Here is a tiny trained network, its code and every weight. The questions are about switching its units off for an input and a class, where a switched-off unit gives its printed mean instead of its output.

import numpy as np


def w(rows, s, z=0):
    codes = np.array(rows[::2]) - 128.0
    scale = np.full(codes.shape[1], s)
    scale[-1] = z or s
    return codes * scale


def norm(h):
    return h / np.sqrt((h * h).mean(-1, keepdims=True) + 1e-5)


def f(y):
    return y / 2 * (1 + np.tanh(0.7978845608 * (y + 0.044715 * y**3)))


def log_softmax(a):
    a = a - a.max(-1, keepdims=True)
    return a - np.log(np.exp(a).sum(-1, keepdims=True))


def net(x, mask):
    res = np.array(x, float).reshape(1, 3) / 4 @ E
    u = 0
    for l in range(2):
        y = f(norm(res) @ A[l][:, :-1].T + A[l][:, -1])
        res = res + np.where(mask[u : u + 4], y, B[l][:, -1]) @ B[l][:, :-1]
        u += 4
    return log_softmax(norm(res)[-1] @ U[:, :-1].T + U[:, -1])


A, B = {}, {}
E = w([
[253,183,197,215],'x0',
[155,115,225,39],'x1',
[76,10,102,201],'x2',
],0.0044)
A[0] = w([
[41,78,227,2,98],'0.n0',
[186,74,71,54,252],'0.n1',
[33,44,205,178,204],'0.n2',
[190,5,222,130,87],'0.n3',
],0.0074,0.0021)
B[0] = w([
[61,99,156,157,253],'0.n0',
[118,156,112,77,176],'0.n1',
[184,103,132,187,227],'0.n2',
[213,128,140,7,193],'0.n3',
],0.014,0.0047)
A[1] = w([
[80,175,104,88,9],'1.n0',
[124,174,255,84,253],'1.n1',
[56,132,37,72,206],'1.n2',
[154,27,141,189,39],'1.n3',
],0.0099,0.0037)
B[1] = w([
[161,1,152,40,130],'1.n0',
[83,136,114,144,255],'1.n1',
[231,121,56,67,203],'1.n2',
[148,78,163,172,195],'1.n3',
],0.0099,0.0057)
U = w([
[222,123,74,29,253],'0',
[143,254,86,182,142],'1',
[174,52,16,189,29],'2',
[198,108,159,188,123],'3',
[52,85,105,35,93],'4',
[111,242,245,80,78],'5',
[95,22,252,131,46],'6',
],0.013,0.0047)

Each question gives the input, the list of numbers given to net, and the class t.
The units are the neurons (one row each of A and B). Each row of codes is followed by its name. A weight is (code - 128) times the scale printed after its matrix; where a second scale follows, it is the last column's (A, B and U).
mask holds one flag per neuron, layer by layer. A switched-off neuron (its flag False) gives its mean, the last column of its row in B, instead of its output. The means were averaged over made-up inputs and are rounded, as every weight is.
A unit's drop is (log p(t) with every unit on - log p(t) with that unit switched off) / (log p(t) with every unit on - log p(t) with every unit switched off).
The circuit of an input: a set's keep is (log p(t) with only the set's units on - log p(t) with every unit switched off) / (log p(t) with every unit on - log p(t) with every unit switched off). Starting from all 8 units, units are removed one at a time, each time the one whose removal leaves the highest keep (on an exact tie, the one counted first), for as long as the keep stays at least 0.8.
units of the circuit, in order: the units of the circuit, biggest drop first
top k neurons: the k neurons with the biggest drops, biggest first
k most important neurons of layer l: the k neurons of layer l with the biggest drops, biggest first
input [-3,-7,-1], class 0: units of the circuit, in order -> [1.n2]
input [3,-1,-2], class 1: units of the circuit, in order -> [0.n2; 0.n3]
input [-1,-5,0], class 0: top 4 neurons -> [0.n2; 0.n0; 1.n2; 1.n1]
input [6,4,-4], class 5: top 3 neurons -> [1.n2; 0.n2; 1.n1]
input [6,3,-4], class 5: top 3 neurons -> [1.n2; 0.n2; 1.n1]
input [-4,7,-3], class 4: units of the circuit, in order -> [0.n0; 0.n2; 0.n1; 1.n3]
input [-6,4,4], class 6: units of the circuit, in order -> [0.n2; 0.n0]
input [7,-2,-1], class 1: top 3 neurons -> [0.n2; 0.n0; 1.n3]
input [8,0,-6], class 1: 2 most important neurons of layer 1 -> [1.n1; 1.n0]
input [7,6,-1], class 5: 3 most important neurons of layer 1 -> [1.n2; 1.n1; 1.n0]
input [-6,5,-8], class 4: top 2 neurons -> [0.n0; 0.n3]
input [6,-4,-3], class 1: 2 most important neurons of layer 0 -> [0.n2; 0.n0]
input [6,-6,0], class 1: units of the circuit, in order -> [0.n2; 1.n3]
input [2,8,7], class 0: units of the circuit, in order -> [0.n3]
input [6,0,-8], class 1: units of the circuit, in order -> [0.n3; 1.n1]
input [8,8,-2], class 5: 2 most important neurons of layer 1 -> [1.n2; 1.n1]
input [4,2,1], class 0: top 2 neurons -> [0.n3; 0.n0]
input [7,-2,0], class 1: top 2 neurons -> [0.n2; 0.n0]
input [8,1,-3], class 5: top 2 neurons -> [0.n2; 1.n2]
input [5,1,5], class 0: most important neuron of layer 0 -> [0.n3]
input [1,-2,0], class 1: top 4 neurons -> [0.n1; 0.n2; 0.n0; 1.n0]
input [3,6,-1], class 5: top 3 neurons -> [1.n2; 1.n1; 1.n0]
input [-3,-8,-4], class 0: top 2 neurons -> [0.n2; 1.n2]
input [7,3,7], class 0: top 2 neurons -> [0.n3; 0.n0]
input [1,-6,8], class 3: 3 most important neurons of layer 1 -> [1.n3; 1.n2; 1.n1]
input [1,-1,3], class 3: 2 most important neurons of layer 0 -> [0.n0; 0.n2]
